[[-1.78 -6.83 -1.70]
 [ 3.70 -4.54  3.28]]
=>
[[-1.78 -6.83]
 [ 3.70 -4.54]]

[[ 1.37  1.46  0.35 -6.29]
 [-4.41  0.06  1.07 -3.85]
 [-4.31  0.08  1.03 -3.60]
 [-0.83 -1.44 -2.59 -4.60]]
=>
[[ 1.37  1.46]
 [-4.41  0.06]]

[[ 0.15  1.72 -6.03  5.02]
 [-2.81  0.65 -0.30  0.51]
 [ 0.16 -6.49  4.84  2.35]
 [ 1.33 -2.22  1.93 -2.97]]
=>
[[ 0.15  1.72]
 [-2.81  0.65]]

[[ 1.83 -6.35 -3.55  0.73  2.90]
 [-2.04 -0.50  2.92  6.97 -8.08]
 [ 0.01 -3.11 -1.11  2.14 -2.28]
 [ 3.59  0.71  2.17 -2.63  7.87]
 [-1.00  0.04  0.97 -0.26 -5.14]]
=>
[[ 1.83 -6.35]
 [-2.04 -0.50]]

[[-4.94  2.71]
 [ 2.97  0.17]
 [-0.93 -2.17]
 [-2.04  0.40]
 [ 8.00 -0.52]]
=>
[[-4.94  2.71]
 [ 2.97  0.17]]

[[-2.94 -7.68]
 [-5.39  5.47]
 [ 6.20 -3.93]]
=>
[[-2.94 -7.68]
 [-5.39  5.47]]
